Here is a tiny trained network, its code and every weight. The questions are about switching its units off for an input and a class, where a switched-off unit gives its printed mean instead of its output.

import numpy as np


def w(rows, s, z=0):
    codes = np.array(rows[::2]) - 128.0
    scale = np.full(codes.shape[1], s)
    scale[-1] = z or s
    return codes * scale


def f(y):
    return y / 2 * (1 + np.tanh(0.7978845608 * (y + 0.044715 * y**3)))


def log_softmax(a):
    a = a - a.max(-1, keepdims=True)
    return a - np.log(np.exp(a).sum(-1, keepdims=True))


def net(x, mask):
    res = np.array(x, float).reshape(1, 4) / 4 @ E
    y = f(res @ A[0][:, :-1].T + A[0][:, -1])
    res = res + np.where(mask, y, B[0][:, -1]) @ B[0][:, :-1]
    return log_softmax(res[-1] @ U[:, :-1].T + U[:, -1])


A, B = {}, {}
E = w([
[112,137,172,153,253,149,150,118],'x0',
[224,126,167,192,116,119,129,192],'x1',
[92,172,124,150,151,43,104,165],'x2',
[140,155,78,145,136,123,236,104],'x3',
],0.015)
A[0] = w([
[190,99,122,106,141,205,156,119,22],'n1',
[137,99,156,148,103,185,125,117,34],'n2',
[157,146,75,142,161,119,191,111,50],'n3',
[168,47,176,129,123,178,162,72,155],'n4',
[143,100,180,130,152,148,31,135,2],'n5',
[163,103,158,173,237,128,137,105,55],'n6',
[182,96,92,120,139,199,129,129,77],'n7',
[52,124,140,76,186,131,138,73,80],'n8',
[119,90,224,178,99,140,68,157,199],'n9',
[169,189,121,226,94,125,219,102,128],'n10',
[138,107,103,144,44,119,136,152,31],'n11',
[133,60,108,125,145,187,128,132,15],'n12',
[238,111,173,251,152,131,156,210,22],'n13',
[156,139,72,137,146,105,211,106,38],'n14',
[106,201,180,206,97,99,102,107,10],'n15',
[110,199,133,169,162,15,131,165,49],'n16',
[101,103,142,175,109,191,143,127,115],'n17',
[77,128,216,170,201,193,155,147,45],'n18',
],0.012,0.0064)
B[0] = w([
[67,187,153,158,71,114,130,164,170],'n1',
[64,140,145,155,139,62,116,140,149],'n2',
[100,50,179,71,102,128,86,129,175],'n3',
[98,181,114,211,121,147,127,208,198],'n4',
[85,111,226,16,171,124,56,93,180],'n5',
[193,67,72,97,53,48,124,190,190],'n6',
[83,193,138,164,65,108,113,192,167],'n7',
[103,96,65,147,134,162,155,92,194],'n8',
[117,80,142,84,199,191,149,121,217],'n9',
[106,69,206,39,153,196,118,122,219],'n10',
[211,85,38,70,58,2,97,146,172],'n11',
[70,160,146,143,84,68,119,136,147],'n12',
[56,84,35,151,159,142,181,29,254],'n13',
[125,92,216,47,129,131,111,108,185],'n14',
[77,90,142,182,100,86,104,149,149],'n15',
[101,222,165,238,65,171,110,208,204],'n16',
[125,198,142,147,123,116,126,140,149],'n17',
[214,122,91,88,105,41,100,161,187],'n18',
],0.0099,0.018)
U = w([
[93,69,232,42,155,156,96,130,118],'0',
[233,78,41,99,90,31,102,180,109],'1',
[61,158,161,219,107,140,112,209,121],'2',
[46,74,13,140,146,160,146,45,104],'3',
[191,99,90,119,168,252,148,192,254],'4',
[166,159,140,155,161,117,131,76,111],'5',
[167,157,161,153,163,177,135,105,107],'6',
],0.013,0.028)

Each question gives the input, the list of numbers given to net, and the class t.
The units are the neurons (one row each of A and B). Each row of codes is followed by its name. A weight is (code - 128) times the scale printed after its matrix; where a second scale follows, it is the last column's (A, B and U).
mask holds one flag per neuron, in row order. A switched-off neuron (its flag False) gives its mean, the last column of its row in B, instead of its output. The means were averaged over made-up inputs and are rounded, as every weight is.
A unit's drop is (log p(t) with every unit on - log p(t) with that unit switched off) / (log p(t) with every unit on - log p(t) with every unit switched off).
The circuit of an input: a set's keep is (log p(t) with only the set's units on - log p(t) with every unit switched off) / (log p(t) with every unit on - log p(t) with every unit switched off). Starting from the 12 units with the biggest drops (on a tie, the unit counted first), units are removed one at a time, each time the one whose removal leaves the highest keep (on an exact tie, the one counted first), for as long as the keep stays at least 0.8.
circuit, biggest first: the units of the circuit, biggest drop first
unit that matters most: the unit with the biggest drop
top k neurons: the k neurons with the biggest drops, biggest first
drop of u: that unit's drop, to one decimal
input [-1,-3,1,0], class 4: unit that matters most -> n13
input [7,-2,0,8], class 0: top 2 neurons -> (n10; n14)
input [7,-6,0,-5], class 1: circuit, biggest first -> (n18; n6)
input [-8,-8,4,-2], class 1: top 2 neurons -> (n13; n11)
input [2,-2,0,-3], class 4: top 3 neurons -> (n13; n10; n14)
input [4,-1,-2,4], class 0: top 3 neurons -> (n11; n14; n3)
input [-1,0,-3,-1], class 4: top 3 neurons -> (n16; n13; n15)
input [6,-5,2,4], class 1: circuit, biggest first -> (n18; n6)
input [-5,4,-7,4], class 2: top 2 neurons -> (n4; n1)
input [-3,8,-1,8], class 0: top 3 neurons -> (n10; n14; n3)
input [2,-2,-3,-1], class 4: top 2 neurons -> (n13; n16)
input [-6,-6,6,7], class 0: circuit, biggest first -> (n13; n14)
input [4,5,-7,5], class 2: top 2 neurons -> (n4; n1)
input [1,-7,-1,-5], class 3: unit that matters most -> n8
input [0,-5,-8,7], class 2: circuit, biggest first -> (n4; n1)
input [4,-5,2,5], class 0: top 2 neurons -> (n13; n14)
input [5,1,8,8], class 0: top 4 neurons -> (n10; n14; n3; n4)
input [-1,6,0,-4], class 3: drop of n13 -> 1.0
input [-1,-5,0,-3], class 3: drop of n10 -> 0.2
input [0,2,-8,-4], class 2: drop of n6 -> 0.0
input [4,2,-1,3], class 1: unit that matters most -> n6
